Here is a tiny trained network, its code and every weight. The questions are about switching its units off for an input and a class, where a switched-off unit gives its printed mean instead of its output.

import numpy as np


def w(rows, s, z=0):
    codes = np.array(rows[::2]) - 128.0
    scale = np.full(codes.shape[1], s)
    scale[-1] = z or s
    return codes * scale


def f(y):
    return y / 2 * (1 + np.tanh(0.7978845608 * (y + 0.044715 * y**3)))


def log_softmax(a):
    a = a - a.max(-1, keepdims=True)
    return a - np.log(np.exp(a).sum(-1, keepdims=True))


def net(x, mask):
    res = np.array(x, float).reshape(1, 4) / 4 @ E
    y = f(res @ A[0][:, :-1].T + A[0][:, -1])
    res = res + np.where(mask, y, B[0][:, -1]) @ B[0][:, :-1]
    return log_softmax(res[-1] @ U[:, :-1].T + U[:, -1])


A, B = {}, {}
E = w([
[21,186,145,95,135,115,109,144],'x0',
[140,99,41,142,130,194,155,172],'x1',
[70,164,107,31,156,183,165,83],'x2',
[44,133,130,100,138,90,124,4],'x3',
],0.013)
A[0] = w([
[123,143,143,146,112,136,89,123,127],'N0',
[207,102,95,185,134,115,124,110,17],'N1',
[141,156,205,63,125,106,135,114,116],'N2',
[9,163,181,176,132,34,105,169,21],'N3',
[117,153,122,147,114,151,123,148,54],'N4',
[215,132,169,151,117,90,126,130,164],'N5',
[94,144,127,120,128,142,112,125,37],'N6',
[91,105,78,135,127,135,121,121,88],'N7',
[81,90,46,146,118,176,124,88,112],'N8',
[134,131,106,91,129,165,136,112,85],'N9',
[135,144,127,170,104,114,136,117,35],'N10',
[129,140,160,79,134,127,104,111,221],'N11',
[59,140,120,84,132,156,122,145,137],'N12',
[197,113,157,186,128,66,106,136,86],'N13',
[86,126,72,147,128,152,127,74,153],'N14',
[100,137,127,128,112,138,124,101,144],'N15',
[4,151,138,106,124,79,120,60,94],'N16',
[27,136,141,88,134,102,126,69,15],'N17',
[79,164,96,71,147,194,154,188,157],'N18',
[73,125,147,113,121,99,121,111,229],'N19',
[164,137,174,198,129,68,114,209,145],'N20',
[120,144,152,170,128,111,125,197,108],'N21',
[94,142,112,85,126,199,129,178,94],'N22',
[102,133,110,70,114,186,117,186,2],'N23',
],0.014,0.0028)
B[0] = w([
[122,122,147,127,117,115,144,133,135],'N0',
[147,111,139,201,140,165,116,103,177],'N1',
[163,167,123,89,193,116,103,197,178],'N2',
[65,107,128,71,79,51,139,137,209],'N3',
[135,110,109,134,147,130,99,114,134],'N4',
[173,123,151,156,142,155,118,203,176],'N5',
[118,112,149,137,171,153,124,108,149],'N6',
[152,143,91,126,163,108,134,144,147],'N7',
[134,172,72,158,151,92,162,162,175],'N8',
[55,166,148,145,129,142,156,173,154],'N9',
[88,105,141,143,144,125,112,128,134],'N10',
[177,158,141,95,112,126,146,155,167],'N11',
[142,121,136,158,134,196,131,104,188],'N12',
[87,81,186,159,95,157,164,188,181],'N13',
[134,160,89,150,125,96,153,113,175],'N14',
[127,149,143,137,122,128,139,116,155],'N15',
[163,152,178,139,144,139,101,2,252],'N16',
[133,169,170,129,149,125,132,50,231],'N17',
[122,114,80,80,70,174,109,121,201],'N18',
[155,117,159,121,97,132,133,69,183],'N19',
[139,62,129,163,156,57,106,105,194],'N20',
[204,125,85,120,122,84,110,133,161],'N21',
[114,82,91,87,118,169,119,108,176],'N22',
[93,101,111,97,123,160,83,140,167],'N23',
],0.031,0.024)
U = w([
[196,132,170,106,164,82,127,181,125],'0',
[103,128,81,82,85,184,139,128,168],'1',
[168,63,146,217,120,123,143,161,198],'2',
[123,66,164,141,83,2,136,153,34],'3',
[139,173,163,103,118,96,157,70,106],'4',
[151,55,81,113,77,101,94,147,182],'5',
[121,158,47,178,146,79,211,126,103],'6',
[59,101,153,147,174,114,114,133,5],'7',
],0.0098,0.0032)

Each question gives the input, the list of numbers given to net, and the class t.
The units are the neurons (one row each of A and B). Each row of codes is followed by its name. A weight is (code - 128) times the scale printed after its matrix; where a second scale follows, it is the last column's (A, B and U).
mask holds one flag per neuron, in row order. A switched-off neuron (its flag False) gives its mean, the last column of its row in B, instead of its output. The means were averaged over made-up inputs and are rounded, as every weight is.
A unit's drop is (log p(t) with every unit on - log p(t) with that unit switched off) / (log p(t) with every unit on - log p(t) with every unit switched off).
The circuit of an input: a set's keep is (log p(t) with only the set's units on - log p(t) with every unit switched off) / (log p(t) with every unit on - log p(t) with every unit switched off). Starting from the 12 units with the biggest drops (on a tie, the unit counted first), units are removed one at a time, each time the one whose removal leaves the highest keep (on an exact tie, the one counted first), for as long as the keep stays at least 0.8.
circuit, biggest first: the units of the circuit, biggest drop first
top k neurons: the k neurons with the biggest drops, biggest first
drop when u is switched off: that unit's drop, to one decimal
input [-1,3,-7,8], class 3: circuit, biggest first	[N17; N12]
input [0,7,-3,8], class 6: circuit, biggest first	[N8]
input [-2,6,4,2], class 1: top 2 neurons	[N18; N20]
input [-2,-1,-7,4], class 2: top 2 neurons	[N1; N5]
input [-1,1,1,-2], class 5: top 2 neurons	[N16; N17]
input [-5,5,6,1], class 1: top 3 neurons	[N18; N20; N22]
input [0,8,2,8], class 6: top 3 neurons	[N8; N14; N7]
input [7,7,-7,-1], class 3: top 2 neurons	[N20; N12]
input [6,2,4,0], class 1: top 2 neurons	[N18; N22]
input [6,7,0,-7], class 5: top 2 neurons	[N21; N17]
input [8,-1,-3,-4], class 3: drop when N3 is switched off	0.2
input [0,-3,-8,2], class 3: drop when N3 is switched off	0.1
input [0,7,3,3], class 1: drop when N14 is switched off	-0.1
input [3,-1,2,-5], class 5: top neuron	[N17]
